Each row comes from the steps of one path. Every step used is in the known rows, and no mark comes twice. Write the path behind each row, first mark first.
Known rows:
teki > luma > zovo > mogav > liveg: [-32 -11  13   2  19  -6  -7   1 -17   9   6   0  12 -19 -19   7  17   3
 -12  -7  -3   6   5  -6]
galu > teki: [-31  -3  10 -15   7   4  -4  -1  -9  14   5   7   0 -12 -10   7   2   1
  -4   9   5 -13  11   0]
liveg > goga > luma > galu > teki: [-34  -2  11 -10   9   0  -6  -1 -16  19   4   2  -1 -24  -9  -1  11   0
  -7   2  15  -7  12  11]
teki > luma: [-16  -5  16 -16  10  -1  -6  -5 -13   6  -1   8  -2  -7 -14   9   6  -2
  -2  -1  -6  -7   1  -4]
teki > luma > zovo: [-24  -3  16 -11  13  -1 -11  -1 -15  16  -2   2   2 -13 -12  10  10  -1
  -1  -5  -7   2   1  -3]
luma > zovo: [-26  -5  10 -12   9   3 -11   0 -14  18   1   3  -2 -17  -9   6   2  -7
  -7   7   3   0   4   1]
mogav > liveg > goga > luma: [-21 -13   7  -5  14   0  -1 -14 -13  -6   9   8  -2 -17 -15 -11  11  -5
 -18   8  18 -12   4   9]
galu > luma: [-31  -6  15 -15  11   4  -5  -7  -9  12   5  13  -3 -14 -10   5  -2 -11
  -4   6   3  -8   8  -1]
luma > galu > teki: [-37  -2  10 -13   9  -2  -8   3 -17  25   4   4   0 -22 -12  10   4  -1
  -5   4   4  -4  12   5]
mogav > goga > luma > zovo: [-20  -6   9 -12   6   1  -7   3 -11  15  -1   7   0 -18  -9  -7  12  -6
 -10  12  12   3   8   7]
goga > luma > zovo > teki: [-28  -3  17  -6  12   5  -5   1 -11  20   2   0   4 -22  -7  -4  13   2
  -7  14  11  -2  13  -3]
galu > luma > zovo: [-38  -5  15 -10  15   3 -11  -2 -11  23   5   7   1 -19  -9   7   1  -9
  -3   2   3   2   8   1]
zovo > mogav: [-22  -6  12 -10   5   5  -3   2 -10   8   2   8   2 -14 -10   6   1  -7
 -12  11   4  -5   8  -4]
teki > galu: [-21  -8  10 -15   2   7  -8  -1 -11  13   4  13  -4 -17 -12   7  -1  -5
 -13  11   4  -9   2   8]
zovo > mogav > liveg > goga > luma > teki: [-25 -12   8   1  16  -4   1 -16 -11  -5   7   1   2 -20 -14 -16  18  -4
 -21   8  19  -5   8  -4]
luma > zovo > mogav > liveg: [-35 -13   7   2  15  -1  -7   1 -15  11   9   2   9 -23 -15   2   9  -4
 -17   4   7   4   9  -3]
teki > luma > goga: [-18  -3  12 -10   7   1 -10   1 -17   5   1   5   0  -5 -20  18  -2  -7
   0  -2 -14  -9  -1 -11]
goga > luma > zovo > mogav > liveg: [-32 -15  11   2  14   0  -5   3 -14  10   8   3   9 -24 -13  -3  11  -4
 -17   7  14   2  11   3]
zovo > mogav > goga > luma: [-16  -6  10 -10   2   3   0   6  -8   6  -1  12   4 -15 -10  -7  11  -6
 -15  16  14  -3  12   2]
liveg > goga > luma: [-16  -6  11 -12   6   7  -3  -8 -10   1   2   8  -6 -13  -8  -6   6  -8
 -11  10  15 -11   3   7]
goga > luma > galu > teki: [-34  -5  13 -13   7  -1  -6   5 -15  24   3   5   0 -23 -10   3   5  -1
  -5   6  10  -6  15  10]
zovo > teki > luma > galu: [-27   1  19  -8  16  -6  -7  -2 -19  20   0   1   4 -22 -16   7  16   5
  -4  -2  -7   2   9  -7]
galu > teki > luma: [-28  -1  16 -14  11  -2  -4  -1 -11  13   2   5   3  -8 -13  11  10   7
   1  -3  -4 -11   8  -4]
teki > luma > galu: [-22  -5  16 -15  12  -6 -10  -1 -21  16  -2   6  -2 -17 -16  11   7  -4
  -4  -6  -7   1   2   1]
goga > liveg: [-13  -7  11 -18   5  -1  -8  -5 -10   9  -3   7  -6 -10 -10   5   3  -4
  -7  14   2  -4   4   0]
luma > goga > liveg: [-15  -6   8 -13   2   0 -12   2 -14   8  -1   4  -3  -7 -16  14  -5  -9
  -4  13  -6  -6   3  -6]
mogav > liveg > goga: [-24 -11   2  -5  16   0  -3 -16 -14  -5   9   8  -2 -16 -17  -4   8  -5
 -17   5  12 -10   1   3]

Which path is each row?
[-19  -7  11 -12   5   3  -7 -15  -9   7   2   6  -7 -19  -9 -11  12  -4
 -15  12  16  -7   2   7]
liveg > goga > luma > teki > galu
[-24   0  13 -11   7  -5 -11   5 -15  14  -1  -1   6  -4 -18  21   7   6
   5  -1 -13  -8   6 -10]
galu > teki > luma > goga > liveg
[-24  -6  11  -8  10   5  -8  -4 -13  12   2   1  -2 -19  -7  -4   9  -6
 -10   5  14  -3   3   8]
liveg > goga > luma > zovo
[-31  -2  14   0  10   8  -8  -1 -11  21   6   0   5 -29  -7  -6  18   5
 -15  11  16  -1   8   7]
liveg > goga > luma > zovo > teki > galu
[-19  -4   6  -9   4   2  -2   4  -9   7   0  11   3 -14 -13  -1   8  -6
 -15  13   7  -1   9  -4]
zovo > mogav > goga
[-21   0  19  -9  14   0  -2  -7 -11   9   0   4   4 -12 -14   5  14   7
  -3   3  -5  -7   7 -12]
zovo > teki > luma
[-43   0  17  -4  19   3  -7  -3  -9  26   6   2   7 -24  -8   3   9  -1
  -3   6   3   2  15  -8]
galu > luma > zovo > teki
[-30   0  11  -9   8   0  -9   6 -15  12   3   2   6  -6 -19  20   2   2
   4  -4 -13 -13   6 -10]
galu > teki > luma > goga
[-28  -2  11  -5   6   4  -7   7 -10  25   3   7   8 -28  -9 -10  21   6
 -15  17  14   4  13   6]
mogav > goga > luma > zovo > teki > galu
[-22  -6  11 -10   8   1  -7  -4 -18  11   1   5  -6 -23 -11  -3   7  -9
 -12   4  14  -3   5  12]
liveg > goga > luma > galu
[-45  -7  12   4  20  -7  -5   4 -16  17   9  -3  18 -20 -17  10  20  11
  -7  -9  -1   2  12  -6]
galu > teki > luma > zovo > mogav > liveg
[-33  -6  15 -14   7   6  -7  -3  -9  18   8  16  -1 -19 -10   7  -1  -8
  -9   7   4  -8   6   7]
teki > galu > luma
[-16  -5  11 -14   9   0  -4 -18  -9   2  -1   3  -8 -13  -8 -13  11  -8
 -11  10  15  -8   3  -1]
liveg > goga > luma > teki
[ -9  -4   5 -18   4  -5  -6  -3 -10   9  -5  10  -3 -10 -11  -2  11  -3
 -10  17   6   0   5   1]
mogav > goga > liveg
[-36   0  16 -10  14  -3 -10   3 -14  23   2  -2   7 -13 -11  13  13   8
   3  -7  -5  -2   7  -3]
galu > teki > luma > zovo
[-22  -7  10 -16   5   2  -9 -11 -10  14   2   8  -7 -17 -12   0   4  -5
 -12  13   5  -5   2   1]
luma > teki > galu
[-13  -7   8 -16   3   2  -2  -1  -9   6  -1  14  -3 -13 -10  -9   9  -7
 -12  16  13  -7   8   6]
mogav > goga > luma
[-38  -2  17  -8  12   7  -4  -3  -7  22   9  11   4 -24 -11   4   7   1
  -9  11   4  -6  13   0]
zovo > teki > galu > luma
[-44  -6  16  -2  10   7 -11   9 -11  29   9   8   9 -27  -9  10   5  -6
 -11   3   4   6  10   4]
teki > galu > luma > zovo > mogav
[-29  -6  12 -10   4   2 -14   4 -12  19   6  10   1 -15 -17  17  -5  -9
  -5   9  -5  -4   5   1]
teki > galu > luma > goga > liveg
[-31  -2   8 -13   5  -4  -5   7 -15  23   2   8   2 -24 -12  -3  13   0
  -8   9  12  -1  15  11]
mogav > goga > luma > galu > teki
[-36   3  12  -3  12  -4  -6  12 -12  23   1   0  16 -16 -13   7  23  10
  -4  -4  -2   6  13  -7]
galu > teki > luma > zovo > mogav > goga
[-19  -2  14  -6  10  -9 -10   8 -14  18  -7   0  10 -14 -13   5  24   5
  -7   1  -4  15   7  -7]
teki > luma > zovo > mogav > goga > liveg
[-35  -1  14  -4   8   2 -11   3 -11  23   7   5   7 -19 -16  13   3   0
  -5  13  -5  -3  12  -7]
zovo > teki > galu > luma > goga > liveg
[-41  -6  15  -9  11   5 -12   2 -12  29   8  10   2 -25  -9   9   2  -7
  -7   3   3   2   6   9]
teki > galu > luma > zovo
